Below are the code and all the weights of a small trained network. Each question names an input and a target symbol and asks about switching units off, where a switched-off unit gives its printed mean instead of its output.

import numpy as np


def w(rows, s, z=0):
    codes = np.array(rows[::2]) - 128.0
    scale = np.full(codes.shape[1], s)
    scale[-1] = z or s
    return codes * scale


def norm(h):
    return h / np.sqrt((h * h).mean(-1, keepdims=True) + 1e-5)


def f(y):
    return y / 2 * (1 + np.tanh(0.7978845608 * (y + 0.044715 * y**3)))


def softmax(a):
    e = np.exp(a - a.max(-1, keepdims=True))
    return e / e.sum(-1, keepdims=True)


def log_softmax(a):
    a = a - a.max(-1, keepdims=True)
    return a - np.log(np.exp(a).sum(-1, keepdims=True))


def net(x, mask):
    ids = ['Σαβγλξ'.index(c) for c in x.split()]
    T = len(ids)
    res = E[ids] + P[:T]
    r = norm(res)
    for j in range(2):
        rows = slice(4 * j, 4 * j + 4)
        q, k, v = (r @ M[0][rows].T for M in (Q, K, V))
        z = softmax(np.where(np.tri(T) > 0, q @ k.T / 4**0.5, -1e9)) @ v
        o = O[0][rows]
        res = res + np.where(mask[j], z, o[:, -1]) @ o[:, :-1]
    y = f(norm(res) @ A[0][:, :-1].T + A[0][:, -1])
    res = res + np.where(mask[2:10], y, B[0][:, -1]) @ B[0][:, :-1]
    return log_softmax(norm(res)[-1] @ U[:, :-1].T + U[:, -1])


Q, K, V, O, A, B = {}, {}, {}, {}, {}, {}
E = w([
[121,100,168,72,214,208,150,80,34,132],'Σ',
[96,144,228,143,108,188,171,122,138,5],'α',
[150,229,170,159,225,93,116,169,127,139],'β',
[115,101,94,164,226,183,132,122,225,61],'γ',
[182,78,171,159,206,123,231,204,125,64],'λ',
[30,70,191,61,166,168,239,198,149,35],'ξ',
],0.012)
P = w([
[211,180,32,79,25,146,113,136,168,235],'0',
[139,136,108,59,67,166,229,119,187,109],'1',
[174,154,136,93,141,196,98,127,137,163],'2',
[118,170,156,138,156,135,166,97,166,197],'3',
[121,167,126,189,114,165,86,101,126,196],'4',
[110,145,159,234,162,148,152,87,159,163],'5',
[87,147,113,198,133,142,80,107,92,178],'6',
[34,140,166,242,199,123,154,63,103,111],'7',
[91,104,103,150,178,67,62,78,76,134],'8',
[111,119,2,37,147,112,112,91,130,116],'9',
[131,142,27,45,100,122,71,172,104,66],'10',
[23,110,92,86,161,61,178,121,125,87],'11',
],0.009)
Q[0] = w([
[133,126,143,161,114,159,78,102,93,212],'head 1',
[138,138,146,105,155,164,165,166,152,6],'head 1',
[100,143,180,176,176,125,195,103,112,134],'head 1',
[87,77,116,155,70,135,189,142,212,104],'head 1',
[136,81,110,103,128,131,189,159,158,51],'head 2',
[175,131,168,150,110,94,92,113,133,156],'head 2',
[145,122,138,130,140,130,93,69,74,226],'head 2',
[104,139,110,102,172,133,107,118,84,148],'head 2',
],0.014)
K[0] = w([
[72,116,175,194,169,99,145,120,157,117],'head 1',
[134,169,1,57,49,142,107,188,147,99],'head 1',
[84,153,117,161,133,172,57,194,68,105],'head 1',
[188,140,169,115,61,168,131,153,173,230],'head 1',
[198,162,132,46,24,131,127,145,194,165],'head 2',
[34,109,180,177,171,194,178,91,105,101],'head 2',
[79,130,156,219,176,51,99,99,97,80],'head 2',
[81,94,116,59,154,105,87,160,118,16],'head 2',
],0.01)
V[0] = w([
[114,14,166,74,175,76,210,137,100,185],'head 1',
[165,68,184,190,43,123,137,115,222,9],'head 1',
[198,90,127,162,190,153,131,2,60,116],'head 1',
[148,135,173,126,199,66,151,172,22,108],'head 1',
[53,72,13,136,200,106,84,120,234,172],'head 2',
[176,59,40,108,159,203,113,73,112,173],'head 2',
[243,120,127,174,195,106,165,236,158,156],'head 2',
[135,68,102,96,89,90,212,207,51,124],'head 2',
],0.0068)
O[0] = w([
[78,108,171,204,100,149,85,188,134,125,112],'head 1',
[87,217,97,136,110,92,151,98,153,205,94],'head 1',
[110,107,185,84,84,35,94,124,201,104,2],'head 1',
[150,94,88,153,87,108,94,143,150,113,26],'head 1',
[194,187,211,121,150,103,126,250,73,157,42],'head 2',
[142,127,213,108,126,64,86,172,188,128,172],'head 2',
[108,131,124,123,19,97,62,136,51,104,177],'head 2',
[89,106,141,218,121,105,103,110,138,174,186],'head 2',
],0.011,0.005)
A[0] = w([
[130,129,174,180,108,104,93,146,90,100,224],'neuron 1',
[93,114,117,157,8,71,73,130,113,168,3],'neuron 2',
[131,107,162,122,125,124,132,151,244,82,151],'neuron 3',
[114,165,85,143,131,139,158,93,152,125,163],'neuron 4',
[120,118,142,189,132,187,149,144,108,192,97],'neuron 5',
[166,115,96,82,67,164,149,141,86,90,183],'neuron 6',
[113,43,131,122,98,119,157,133,105,147,126],'neuron 7',
[110,86,116,180,98,166,143,104,123,119,127],'neuron 8',
],0.012,0.0014)
B[0] = w([
[86,139,106,94,46,134,204,130,177,185,191],'neuron 1',
[47,219,76,102,78,32,56,128,151,162,146],'neuron 2',
[130,52,175,114,115,178,143,89,195,94,193],'neuron 3',
[101,30,147,53,141,188,180,79,96,191,206],'neuron 4',
[96,75,187,254,191,140,142,217,57,117,255],'neuron 5',
[125,92,35,193,139,137,174,88,21,80,181],'neuron 6',
[127,208,155,164,89,80,52,101,198,103,160],'neuron 7',
[163,187,86,90,158,118,101,220,90,217,221],'neuron 8',
],0.0074,0.0082)
U = w([
[162,67,179,126,70,128,180,132,234,79,252],'Σ',
[136,123,110,70,106,146,238,67,187,180,131],'α',
[188,129,91,143,106,108,166,105,99,2,89],'β',
[185,183,188,44,124,97,190,169,129,125,88],'γ',
[87,160,105,126,49,64,141,133,171,118,161],'λ',
[111,109,156,189,142,160,178,188,137,147,67],'ξ',
],0.0064,0.0018)

Each question gives the input, a string of symbols that net reads in full, and the target symbol t.
The units are the heads (4 rows each of Q, K, V and O) and the neurons (one row each of A and B). Each row of codes is followed by its name. A weight is (code - 128) times the scale printed after its matrix; where a second scale follows, it is the last column's (O, A, B and U).
mask holds one flag per unit, heads first, then neurons. A switched-off unit (its flag False) gives its mean, the last column of its rows in O or B, instead of its output. The means were averaged over made-up inputs and are rounded, as every weight is.
A unit's drop is (log p(t) with every unit on - log p(t) with that unit switched off) / (log p(t) with every unit on - log p(t) with every unit switched off).
The circuit of an input: a set's keep is (log p(t) with only the set's units on - log p(t) with every unit switched off) / (log p(t) with every unit on - log p(t) with every unit switched off). Starting from all 10 units, units are removed one at a time, each time the one whose removal leaves the highest keep (on an exact tie, the one counted first), for as long as the keep stays at least 0.8.
circuit, biggest first: the units of the circuit, biggest drop first
most important unit: the unit with the biggest drop
k most important neurons: the k neurons with the biggest drops, biggest first
heads that matter: for each layer, one digit per head in row order, 1 if its drop is at least 0.15 and else 0, layers parted by /
input β ξ ξ ξ Σ ξ ξ λ, target β: circuit, biggest first -> (head 1; head 2)
input α α Σ γ γ α ξ β ξ γ Σ, target γ: most important neuron -> (neuron 5)
input β α Σ λ, target β: heads that matter -> 00
input α λ Σ ξ β β, target β: circuit, biggest first -> (head 2; head 1)
input Σ Σ α ξ β ξ ξ ξ ξ γ ξ α, target Σ: heads that matter -> 00
input α β Σ Σ, target Σ: heads that matter -> 10
input λ Σ ξ Σ α γ, target λ: circuit, biggest first -> (head 2; neuron 2)
input γ ξ ξ ξ ξ λ β, target λ: circuit, biggest first -> (head 1; neuron 2)
input γ α γ β, target γ: heads that matter -> 01
input β α ξ ξ ξ ξ ξ α α, target β: heads that matter -> 10
input λ α γ Σ ξ α ξ ξ γ γ, target λ: heads that matter -> 01
input ξ Σ λ Σ, target λ: circuit, biggest first -> (head 2; neuron 2; head 1)
input ξ α ξ ξ λ β, target λ: circuit, biggest first -> (head 1; head 2; neuron 2)
input β ξ α ξ ξ ξ λ β ξ Σ ξ, target β: heads that matter -> 00
input λ α λ ξ λ ξ α α, target λ: heads that matter -> 01
input λ Σ Σ ξ α ξ, target λ: heads that matter -> 01
input γ ξ ξ ξ ξ ξ ξ α λ Σ, target λ: most important unit -> head 1
input γ γ β α Σ ξ β Σ, target β: heads that matter -> 11
input ξ α γ λ α ξ ξ β β Σ γ β, target γ: circuit, biggest first -> (head 2; head 1)
input β α α γ γ λ ξ λ α β Σ, target β: most important unit -> neuron 6
